Below are the code and all the weights of a small trained network. Each question names an input and a class and asks about switching units off, where a switched-off unit gives its printed mean instead of its output.

import numpy as np


def w(rows, s, z=0):
    codes = np.array(rows[::2]) - 128.0
    scale = np.full(codes.shape[1], s)
    scale[-1] = z or s
    return codes * scale


def f(y):
    return np.maximum(y, 0)


def log_softmax(a):
    a = a - a.max(-1, keepdims=True)
    return a - np.log(np.exp(a).sum(-1, keepdims=True))


def net(x, mask):
    res = np.array(x, float).reshape(1, 8) / 4 @ E
    y = f(res @ A[0][:, :-1].T + A[0][:, -1])
    res = res + np.where(mask, y, B[0][:, -1]) @ B[0][:, :-1]
    return log_softmax(res[-1] @ U[:, :-1].T + U[:, -1])


A, B = {}, {}
E = w([
[83,160,205,118,141,36,131,140,171],'x0',
[144,102,184,62,65,133,180,47,95],'x1',
[167,105,183,245,102,104,97,96,81],'x2',
[175,205,182,107,197,176,88,121,114],'x3',
[189,185,125,128,38,117,167,236,121],'x4',
[127,48,181,107,166,185,160,225,152],'x5',
[126,130,129,127,127,130,126,130,129],'x6',
[99,136,139,134,94,154,113,132,137],'x7',
],0.011)
A[0] = w([
[173,54,190,192,128,143,114,148,137,121],'neuron 1',
[135,145,90,145,169,76,121,147,130,117],'neuron 2',
[114,119,192,54,76,173,149,75,81,60],'neuron 3',
[121,131,148,203,98,130,92,109,99,52],'neuron 4',
[140,139,160,216,94,100,75,86,68,58],'neuron 5',
[118,147,89,179,157,97,91,177,127,2],'neuron 6',
[64,100,112,130,148,129,75,96,108,30],'neuron 7',
[176,117,192,80,90,100,169,83,80,59],'neuron 8',
[101,100,97,151,70,84,172,134,130,77],'neuron 9',
[80,137,108,142,101,161,79,141,157,209],'neuron 10',
[112,144,94,117,92,96,115,73,96,73],'neuron 11',
[102,202,70,60,113,139,149,98,192,73],'neuron 12',
[164,196,120,142,36,141,203,154,114,63],'neuron 13',
[163,144,117,153,96,118,143,158,118,25],'neuron 14',
[176,226,189,101,151,179,77,100,108,118],'neuron 15',
[178,96,12,134,117,221,106,101,75,104],'neuron 16',
[48,74,112,145,168,158,103,55,123,63],'neuron 17',
[81,153,55,34,149,160,132,131,191,23],'neuron 18',
[100,161,97,183,160,166,78,172,164,68],'neuron 19',
[127,237,51,159,102,64,77,56,93,61],'neuron 20',
[63,78,84,172,46,156,164,125,146,99],'neuron 21',
[75,50,58,145,102,34,177,120,124,65],'neuron 22',
[77,162,181,115,142,21,116,124,189,90],'neuron 23',
[120,82,130,143,185,126,99,62,130,29],'neuron 24',
[165,169,110,178,103,105,136,207,115,171],'neuron 25',
],0.011,0.0075)
B[0] = w([
[90,113,148,72,130,77,131,186,70,222],'neuron 1',
[146,83,130,153,112,130,105,68,129,171],'neuron 2',
[125,75,74,205,140,79,132,110,158,217],'neuron 3',
[153,130,130,118,123,92,147,137,71,179],'neuron 4',
[130,114,122,94,84,95,132,150,50,219],'neuron 5',
[177,95,77,181,106,101,124,112,163,170],'neuron 6',
[145,154,93,96,113,140,92,130,149,170],'neuron 7',
[178,80,94,170,116,114,101,100,164,202],'neuron 8',
[130,159,123,159,150,185,101,138,109,178],'neuron 9',
[112,58,157,129,109,141,98,51,119,194],'neuron 10',
[97,91,129,123,162,132,160,147,147,177],'neuron 11',
[132,102,116,128,108,92,118,131,60,203],'neuron 12',
[142,143,101,61,127,130,89,127,175,209],'neuron 13',
[159,158,126,79,138,96,101,129,152,156],'neuron 14',
[142,160,119,170,201,193,101,144,107,234],'neuron 15',
[101,178,243,169,61,92,172,125,177,251],'neuron 16',
[166,164,106,58,113,133,82,155,189,227],'neuron 17',
[160,134,127,121,106,59,143,172,20,219],'neuron 18',
[154,72,88,177,131,94,157,90,148,199],'neuron 19',
[74,84,136,103,189,137,187,186,154,233],'neuron 20',
[119,162,118,153,178,163,123,126,109,197],'neuron 21',
[136,165,119,165,180,193,118,128,99,208],'neuron 22',
[133,181,206,150,71,125,173,116,161,219],'neuron 23',
[134,170,82,76,91,123,96,141,147,194],'neuron 24',
[134,129,116,72,118,153,109,83,146,240],'neuron 25',
],0.011,0.012)
U = w([
[157,149,116,100,81,56,131,148,1,87],'0',
[164,199,84,41,93,118,72,121,204,95],'1',
[171,77,71,225,101,82,128,86,176,96],'2',
[121,226,236,181,52,104,170,124,176,100],'3',
[147,223,118,198,183,198,96,140,79,108],'4',
[126,128,148,102,114,132,134,83,113,253],'5',
[90,52,153,73,155,142,190,204,160,144],'6',
],0.01,0.023)

Each question gives the input, the list of numbers given to net, and the class t.
The units are the neurons (one row each of A and B). Each row of codes is followed by its name. A weight is (code - 128) times the scale printed after its matrix; where a second scale follows, it is the last column's (A, B and U).
mask holds one flag per neuron, in row order. A switched-off neuron (its flag False) gives its mean, the last column of its row in B, instead of its output. The means were averaged over made-up inputs and are rounded, as every weight is.
A unit's drop is (log p(t) with every unit on - log p(t) with that unit switched off) / (log p(t) with every unit on - log p(t) with every unit switched off).
The circuit of an input: a set's keep is (log p(t) with only the set's units on - log p(t) with every unit switched off) / (log p(t) with every unit on - log p(t) with every unit switched off). Starting from the 12 units with the biggest drops (on a tie, the unit counted first), units are removed one at a time, each time the one whose removal leaves the highest keep (on an exact tie, the one counted first), for as long as the keep stays at least 0.8.
circuit, biggest first: the units of the circuit, biggest drop first
most important unit: the unit with the biggest drop
top k neurons: the k neurons with the biggest drops, biggest first
drop when u is switched off: that unit's drop, to one decimal
input [-6,7,-5,-4,6,0,-7,-3], class 2: most important unit -> neuron 3
input [-5,-6,6,0,8,4,-7,3], class 1: top 2 neurons -> neuron 25; neuron 13
input [8,1,-8,-4,3,-5,8,8], class 0: top 2 neurons -> neuron 12; neuron 18
input [7,-6,-5,-6,-5,7,1,-5], class 3: top 2 neurons -> neuron 23; neuron 20
input [8,8,0,6,-4,-1,1,-8], class 2: top 3 neurons -> neuron 8; neuron 3; neuron 16
input [8,0,2,8,-7,4,-3,5], class 3: top 2 neurons -> neuron 23; neuron 22
input [-8,4,7,2,-6,-1,3,-7], class 3: top 3 neurons -> neuron 16; neuron 18; neuron 12
input [-8,-7,2,5,8,5,-7,-2], class 1: top 2 neurons -> neuron 25; neuron 13
input [0,5,4,-1,-6,-4,5,-6], class 1: circuit, biggest first -> neuron 17; neuron 24
input [7,8,-6,-3,-8,2,0,-2], class 1: top 2 neurons -> neuron 17; neuron 24
input [1,6,-1,-1,-7,5,3,-1], class 1: circuit, biggest first -> neuron 17; neuron 24
input [-8,-8,6,7,7,2,-6,-7], class 2: top 2 neurons -> neuron 19; neuron 6
input [4,6,0,3,1,6,-3,-4], class 2: circuit, biggest first -> neuron 8; neuron 3
input [-2,-4,0,-5,-8,-4,4,-2], class 1: circuit, biggest first -> neuron 17
input [3,-3,-1,-6,1,-6,-3,-3], class 4: top 2 neurons -> neuron 22; neuron 9
input [-3,0,5,-7,-1,1,6,4], class 4: circuit, biggest first -> neuron 21; neuron 22
input [-4,3,7,6,8,0,6,-2], class 1: top 2 neurons -> neuron 13; neuron 25
input [4,-2,1,-7,-1,-6,8,2], class 4: top 4 neurons -> neuron 22; neuron 9; neuron 16; neuron 21
input [7,-6,5,2,-7,0,7,-7], class 1: top 2 neurons -> neuron 16; neuron 24
input [-6,4,3,5,-3,6,6,2], class 3: top 2 neurons -> neuron 16; neuron 20
input [6,-8,1,7,8,8,-2,-3], class 1: circuit, biggest first -> neuron 25
input [-1,4,2,7,7,-7,7,2], class 1: drop when neuron 22 is switched off -> 0.4
input [-2,-1,5,-1,-5,-8,1,-6], class 6: drop when neuron 20 is switched off -> 1.0
input [2,3,-1,3,1,-1,6,3], class 2: drop when neuron 6 is switched off -> -0.2
input [-8,6,6,-2,0,-3,-7,-4], class 3: drop when neuron 16 is switched off -> 1.9
